Here is a tiny trained network, its code and every weight. The questions are about switching its units off for an input and a class, where a switched-off unit gives its printed mean instead of its output.

import numpy as np


def w(rows, s, z=0):
    codes = np.array(rows[::2]) - 128.0
    scale = np.full(codes.shape[1], s)
    scale[-1] = z or s
    return codes * scale


def norm(h):
    return h / np.sqrt((h * h).mean(-1, keepdims=True) + 1e-5)


def f(y):
    return y / 2 * (1 + np.tanh(0.7978845608 * (y + 0.044715 * y**3)))


def log_softmax(a):
    a = a - a.max(-1, keepdims=True)
    return a - np.log(np.exp(a).sum(-1, keepdims=True))


def net(x, mask):
    res = np.array(x, float).reshape(1, 8) / 4 @ E
    u = 0
    for l in range(3):
        y = f(norm(res) @ A[l][:, :-1].T + A[l][:, -1])
        res = res + np.where(mask[u : u + 9], y, B[l][:, -1]) @ B[l][:, :-1]
        u += 9
    return log_softmax(norm(res)[-1] @ U[:, :-1].T + U[:, -1])


A, B = {}, {}
E = w([
[190,141,84,71,8],'x0',
[127,128,128,129,127],'x1',
[124,33,207,30,124],'x2',
[130,126,127,129,127],'x3',
[59,2,34,152,145],'x4',
[135,126,127,129,129],'x5',
[127,129,128,128,128],'x6',
[130,127,127,129,129],'x7',
],0.0079)
A[0] = w([
[174,103,250,126,118,156],'0.n0',
[196,203,181,177,123,92],'0.n1',
[102,27,111,45,152,2],'0.n2',
[142,153,72,86,38,166],'0.n3',
[139,208,136,193,128,41],'0.n4',
[101,127,35,151,130,83],'0.n5',
[170,83,108,197,69,60],'0.n6',
[76,107,118,76,143,131],'0.n7',
[177,173,131,82,117,114],'0.n8',
],0.011,0.0052)
B[0] = w([
[131,151,93,33,200,233],'0.n0',
[99,71,115,218,130,227],'0.n1',
[150,158,167,255,99,213],'0.n2',
[189,94,71,56,102,254],'0.n3',
[187,19,236,186,144,189],'0.n4',
[113,143,74,87,163,202],'0.n5',
[91,124,95,95,150,145],'0.n6',
[248,121,135,164,171,170],'0.n7',
[123,97,157,112,86,180],'0.n8',
],0.0091,0.0053)
A[1] = w([
[86,63,95,137,180,148],'1.n0',
[104,245,186,112,201,70],'1.n1',
[127,129,107,22,105,50],'1.n2',
[122,105,169,123,130,133],'1.n3',
[202,43,159,102,15,105],'1.n4',
[78,152,74,166,99,214],'1.n5',
[12,147,92,133,180,59],'1.n6',
[165,147,133,16,90,2],'1.n7',
[166,118,94,109,200,99],'1.n8',
],0.011,0.0045)
B[1] = w([
[100,168,167,164,75,207],'1.n0',
[118,49,62,107,127,166],'1.n1',
[178,168,166,143,176,181],'1.n2',
[76,147,127,102,185,140],'1.n3',
[105,244,127,203,68,254],'1.n4',
[149,135,83,106,104,177],'1.n5',
[64,189,129,164,80,169],'1.n6',
[159,185,171,121,176,186],'1.n7',
[138,152,89,136,134,172],'1.n8',
],0.011,0.007)
A[2] = w([
[80,78,150,1,182,185],'2.n0',
[140,188,143,165,15,190],'2.n1',
[198,135,83,177,136,94],'2.n2',
[210,224,85,67,150,251],'2.n3',
[101,48,222,172,133,227],'2.n4',
[104,1,172,219,161,4],'2.n5',
[76,79,53,87,44,138],'2.n6',
[101,120,215,191,156,41],'2.n7',
[90,24,25,99,131,47],'2.n8',
],0.01,0.0025)
B[2] = w([
[109,95,2,170,17,167],'2.n0',
[47,78,54,172,137,254],'2.n1',
[70,88,141,104,136,172],'2.n2',
[72,23,207,123,178,234],'2.n3',
[194,147,137,7,138,187],'2.n4',
[228,215,226,79,144,195],'2.n5',
[233,149,247,60,160,155],'2.n6',
[107,141,159,54,135,179],'2.n7',
[133,49,188,91,180,148],'2.n8',
],0.0088,0.0082)
U = w([
[204,208,210,78,172,126],'0',
[59,161,71,240,42,229],'1',
[129,30,5,26,177,6],'2',
],0.017,0.0026)

Each question gives the input, the list of numbers given to net, and the class t.
The units are the neurons (one row each of A and B). Each row of codes is followed by its name. A weight is (code - 128) times the scale printed after its matrix; where a second scale follows, it is the last column's (A, B and U).
mask holds one flag per neuron, layer by layer. A switched-off neuron (its flag False) gives its mean, the last column of its row in B, instead of its output. The means were averaged over made-up inputs and are rounded, as every weight is.
A unit's drop is (log p(t) with every unit on - log p(t) with that unit switched off) / (log p(t) with every unit on - log p(t) with every unit switched off).
The circuit of an input: a set's keep is (log p(t) with only the set's units on - log p(t) with every unit switched off) / (log p(t) with every unit on - log p(t) with every unit switched off). Starting from the 12 units with the biggest drops (on a tie, the unit counted first), units are removed one at a time, each time the one whose removal leaves the highest keep (on an exact tie, the one counted first), for as long as the keep stays at least 0.8.
circuit, biggest first: the units of the circuit, biggest drop first
top k neurons: the k neurons with the biggest drops, biggest first
top k neurons in layer l: the k neurons of layer l with the biggest drops, biggest first
drop when u is switched off: that unit's drop, to one decimal
input [7,-1,5,6,4,5,-3,0], class 1: circuit, biggest first => [1.n4]
input [-3,4,7,3,0,-5,1,8], class 2: circuit, biggest first => [0.n0; 2.n0]
input [0,-6,-6,5,0,3,8,4], class 0: top 2 neurons => [0.n4; 1.n4]
input [-3,4,1,5,-7,-2,-4,-6], class 2: top 2 neurons => [0.n0; 1.n4]
input [2,-7,8,-5,2,0,6,0], class 1: top 2 neurons => [1.n4; 0.n2]
input [-7,8,1,-1,-7,7,7,0], class 2: top 2 neurons in layer 2 => [2.n0; 2.n6]
input [0,-6,1,-7,8,1,1,1], class 0: top 2 neurons in layer 0 => [0.n7; 0.n0]
input [-4,4,5,3,0,0,6,-1], class 2: top 4 neurons => [0.n0; 0.n1; 0.n4; 2.n0]
input [-8,4,2,6,-4,2,-7,0], class 2: top 2 neurons in layer 1 => [1.n4; 1.n1]
input [-3,-6,-7,-6,-1,6,0,-7], class 0: top 2 neurons => [0.n4; 1.n4]
input [-5,-7,1,-6,-1,0,-4,5], class 2: top 2 neurons in layer 1 => [1.n1; 1.n4]
input [1,-4,-7,-2,8,4,1,4], class 2: top 2 neurons in layer 1 => [1.n4; 1.n5]
input [1,8,7,4,4,6,-8,3], class 1: drop when 1.n4 is switched off => 1.6
input [-3,-7,-6,7,-1,-2,-3,-4], class 0: drop when 0.n4 is switched off => 3.9
input [-6,-3,2,8,4,-1,-8,-5], class 0: drop when 1.n4 is switched off => 0.3
input [-2,-4,8,-6,4,7,1,6], class 0: drop when 0.n0 is switched off => 0.0
input [-1,-7,7,-4,4,2,7,8], class 0: top neuron => [0.n3]
